Here is a tiny trained network, its code and every weight. The questions are about switching its units off for an input and a target symbol, where a switched-off unit gives its printed mean instead of its output.

import numpy as np


def w(rows, s, z=0):
    codes = np.array(rows[::2]) - 128.0
    scale = np.full(codes.shape[1], s)
    scale[-1] = z or s
    return codes * scale


def f(y):
    return np.maximum(y, 0)


def softmax(a):
    e = np.exp(a - a.max(-1, keepdims=True))
    return e / e.sum(-1, keepdims=True)


def log_softmax(a):
    a = a - a.max(-1, keepdims=True)
    return a - np.log(np.exp(a).sum(-1, keepdims=True))


def net(x, mask):
    ids = ['αβγδεηθλμξπσφψω'.index(c) for c in x.split()]
    T = len(ids)
    res = E[ids] + P[:T]
    u = 0
    for l in range(2):
        r = res
        for j in range(3):
            rows = slice(3 * j, 3 * j + 3)
            q, k, v = (r @ M[l][rows].T for M in (Q, K, V))
            z = softmax(np.where(np.tri(T) > 0, q @ k.T / 3**0.5, -1e9)) @ v
            o = O[l][rows]
            res = res + np.where(mask[u + j], z, o[:, -1]) @ o[:, :-1]
        u += 3
        y = f(res @ A[l][:, :-1].T + A[l][:, -1])
        res = res + np.where(mask[u : u + 4], y, B[l][:, -1]) @ B[l][:, :-1]
        u += 4
    return log_softmax(res[-1] @ U[:, :-1].T + U[:, -1])


Q, K, V, O, A, B = {}, {}, {}, {}, {}, {}
E = w([
[140,102,149,127,156,106],'α',
[144,99,150,126,164,100],'β',
[138,108,138,120,158,116],'γ',
[149,122,101,121,137,143],'δ',
[100,122,127,139,119,134],'ε',
[125,169,149,166,210,71],'η',
[112,106,159,131,133,106],'θ',
[137,114,123,123,149,121],'λ',
[126,130,104,123,139,145],'μ',
[108,128,115,119,116,131],'ξ',
[109,109,165,152,152,133],'π',
[63,169,115,134,149,92],'σ',
[224,81,175,149,103,158],'φ',
[167,87,101,55,116,68],'ψ',
[231,151,10,172,248,54],'ω',
],0.017)
P = w([
[131,135,128,127,89,138],'0',
[148,106,93,79,173,168],'1',
[87,69,122,215,114,102],'2',
[157,196,170,86,70,110],'3',
[123,97,118,65,197,169],'4',
[142,96,90,221,126,48],'5',
[142,205,201,73,84,110],'6',
[84,87,153,63,223,164],'7',
[191,108,42,211,134,4],'8',
[136,201,189,78,103,131],'9',
],0.015)
Q[0] = w([
[184,211,235,178,90,84],'L0H0',
[150,86,73,133,60,158],'L0H0',
[197,220,198,87,132,135],'L0H0',
[234,93,192,134,182,68],'L0H1',
[107,254,150,93,79,81],'L0H1',
[135,26,129,90,61,120],'L0H1',
[72,46,63,143,169,160],'L0H2',
[106,117,187,36,148,126],'L0H2',
[171,149,143,57,206,148],'L0H2',
],0.01)
K[0] = w([
[66,40,196,56,109,161],'L0H0',
[191,120,115,185,85,139],'L0H0',
[108,60,200,80,180,198],'L0H0',
[164,110,160,101,181,84],'L0H1',
[55,151,63,119,121,45],'L0H1',
[193,7,107,127,37,145],'L0H1',
[46,179,196,68,177,173],'L0H2',
[126,168,113,151,140,55],'L0H2',
[108,123,110,155,198,90],'L0H2',
],0.011)
V[0] = w([
[213,126,154,124,138,226],'L0H0',
[152,71,204,125,63,183],'L0H0',
[77,172,194,246,237,179],'L0H0',
[110,177,86,79,214,30],'L0H1',
[3,199,204,119,167,192],'L0H1',
[171,16,219,189,126,56],'L0H1',
[100,248,159,172,198,197],'L0H2',
[32,137,78,54,114,120],'L0H2',
[174,57,169,88,156,182],'L0H2',
],0.0058)
O[0] = w([
[200,185,124,137,148,153,164],'L0H0',
[226,133,186,136,106,89,127],'L0H0',
[93,175,175,170,185,162,112],'L0H0',
[163,74,122,117,111,59,148],'L0H1',
[157,211,141,149,118,88,4],'L0H1',
[28,82,119,166,154,142,247],'L0H1',
[82,166,161,151,254,145,54],'L0H2',
[35,108,79,142,117,128,37],'L0H2',
[205,100,125,160,170,152,171],'L0H2',
],0.0087,0.0045)
A[0] = w([
[102,164,103,49,183,179,28],'L0N0',
[36,148,101,2,123,76,255],'L0N1',
[142,83,22,191,180,71,158],'L0N2',
[135,198,178,101,96,192,192],'L0N3',
],0.0083,0.0039)
B[0] = w([
[218,162,170,130,164,225,163],'L0N0',
[188,217,80,207,65,224,211],'L0N1',
[159,136,224,254,160,82,254],'L0N2',
[156,152,214,86,211,231,178],'L0N3',
],0.0083,0.0088)
Q[1] = w([
[137,56,165,122,154,195],'L1H0',
[176,161,92,73,114,97],'L1H0',
[170,122,126,149,100,154],'L1H0',
[145,180,89,148,161,158],'L1H1',
[208,103,103,123,168,98],'L1H1',
[144,117,2,99,196,124],'L1H1',
[81,153,94,124,162,139],'L1H2',
[89,152,141,143,88,140],'L1H2',
[115,118,118,158,201,153],'L1H2',
],0.0095)
K[1] = w([
[173,162,231,42,90,219],'L1H0',
[213,62,169,228,86,138],'L1H0',
[136,92,119,77,62,151],'L1H0',
[149,227,149,123,146,109],'L1H1',
[146,146,88,90,187,96],'L1H1',
[158,185,59,206,205,13],'L1H1',
[112,198,190,85,116,59],'L1H2',
[93,195,154,156,76,130],'L1H2',
[61,83,198,2,115,119],'L1H2',
],0.0064)
V[1] = w([
[136,125,164,40,108,148],'L1H0',
[86,103,146,111,114,162],'L1H0',
[139,105,35,154,144,210],'L1H0',
[189,83,74,227,98,92],'L1H1',
[62,115,18,62,135,220],'L1H1',
[56,42,144,101,178,7],'L1H1',
[166,29,120,82,80,146],'L1H2',
[197,179,36,255,188,57],'L1H2',
[75,178,122,186,12,163],'L1H2',
],0.0058)
O[1] = w([
[157,135,60,132,180,181,142],'L1H0',
[137,89,118,149,164,115,115],'L1H0',
[99,116,190,128,140,106,145],'L1H0',
[82,158,91,97,171,76,141],'L1H1',
[186,117,83,132,133,255,76],'L1H1',
[129,95,153,82,166,124,1],'L1H1',
[188,73,134,146,134,179,152],'L1H2',
[117,163,171,108,106,46,165],'L1H2',
[166,176,148,194,120,147,97],'L1H2',
],0.008,0.014)
A[1] = w([
[208,162,118,53,3,123,132],'L1N0',
[95,166,145,192,114,85,11],'L1N1',
[133,19,116,102,202,111,211],'L1N2',
[205,109,156,226,174,123,253],'L1N3',
],0.0072,0.0041)
B[1] = w([
[179,9,93,190,254,131,185],'L1N0',
[158,28,14,101,183,167,172],'L1N1',
[21,151,34,184,120,110,163],'L1N2',
[72,174,161,18,25,159,250],'L1N3',
],0.0068,0.022)
U = w([
[43,67,136,183,90,111,185],'α',
[107,131,169,151,59,115,216],'β',
[138,254,128,118,33,125,100],'γ',
[159,161,128,191,129,143,57],'δ',
[83,248,247,103,139,135,104],'ε',
[157,170,112,132,125,135,144],'η',
[163,24,102,173,162,122,2],'θ',
[149,180,100,209,146,108,30],'λ',
[101,117,111,59,119,117,139],'μ',
[106,188,114,164,185,89,210],'ξ',
[110,87,124,49,148,75,97],'π',
[108,78,52,69,187,197,176],'σ',
[149,157,94,90,124,121,235],'φ',
[111,123,123,87,132,128,145],'ψ',
[185,156,225,41,133,142,86],'ω',
],0.0095,0.0039)

Each question gives the input, a string of symbols that net reads in full, and the target symbol t.
The units are the heads (3 rows each of Q, K, V and O) and the neurons (one row each of A and B). Each row of codes is followed by its name. A weight is (code - 128) times the scale printed after its matrix; where a second scale follows, it is the last column's (O, A, B and U).
mask holds one flag per unit, layer by layer, with each layer's heads first. A switched-off unit (its flag False) gives its mean, the last column of its rows in O or B, instead of its output. The means were averaged over made-up inputs and are rounded, as every weight is.
A unit's drop is (log p(t) with every unit on - log p(t) with that unit switched off) / (log p(t) with every unit on - log p(t) with every unit switched off).
The circuit of an input: a set's keep is (log p(t) with only the set's units on - log p(t) with every unit switched off) / (log p(t) with every unit on - log p(t) with every unit switched off). Starting from the 12 units with the biggest drops (on a tie, the unit counted first), units are removed one at a time, each time the one whose removal leaves the highest keep (on an exact tie, the one counted first), for as long as the keep stays at least 0.8.
units of the circuit, in order: the units of the circuit, biggest drop first
unit that matters most: the unit with the biggest drop
top k neurons: the k neurons with the biggest drops, biggest first
top k neurons in layer l: the k neurons of layer l with the biggest drops, biggest first
which heads matter: for each layer, one digit per head in row order, 1 if its drop is at least 0.15 and else 0, layers parted by /
input σ α η ξ β ξ ψ η η, target γ: top 2 neurons : L0N2, L1N3
input δ θ φ ψ δ δ ε β φ, target β: top 2 neurons in layer 1 : L1N3, L1N0
input ε η μ φ φ η ψ γ, target ε: which heads matter : 111 / 010
input φ β β η φ γ ε σ δ, target α: which heads matter : 100 / 001
input φ π η φ θ φ λ, target ω: units of the circuit, in order : L0H2, L0N3
input φ σ δ σ, target λ: unit that matters most : L1N0
input ε φ φ φ ξ φ β φ, target σ: units of the circuit, in order : L0N2, L1H2
input γ δ φ φ ξ ψ γ δ φ, target γ: units of the circuit, in order : L1N3, L1N0
input δ β ψ μ γ η β ε ψ ψ, target θ: which heads matter : 001 / 000
input φ δ γ σ σ φ ψ α ξ, target α: top 2 neurons in layer 1 : L1N1, L1N3
input φ δ ψ θ, target θ: top 2 neurons : L1N3, L1N0
input ε δ η ψ β ψ, target β: units of the circuit, in order : L0N2, L1N3
input φ ω φ ε γ β β φ μ, target α: top 2 neurons : L0N1, L1N3
input φ ψ δ λ φ β δ φ η φ, target ω: units of the circuit, in order : L0H0, L0N3
input α ω η η β δ, target α: which heads matter : 100 / 000
input η λ ψ β γ β π δ, target ε: units of the circuit, in order : L1N1, L1N0
input η λ φ π δ β η γ μ, target α: top 2 neurons : L1N1, L0N3
input γ φ ω, target α: top 2 neurons : L1N3, L0N2
input φ μ φ φ π φ α, target ω: which heads matter : 001 / 000
input α ε δ φ φ α β, target ω: which heads matter : 100 / 000
input δ η ω, target α: top 4 neurons : L1N3, L1N1, L0N1, L0N2
input γ δ γ γ σ δ δ φ φ, target β: which heads matter : 000 / 000
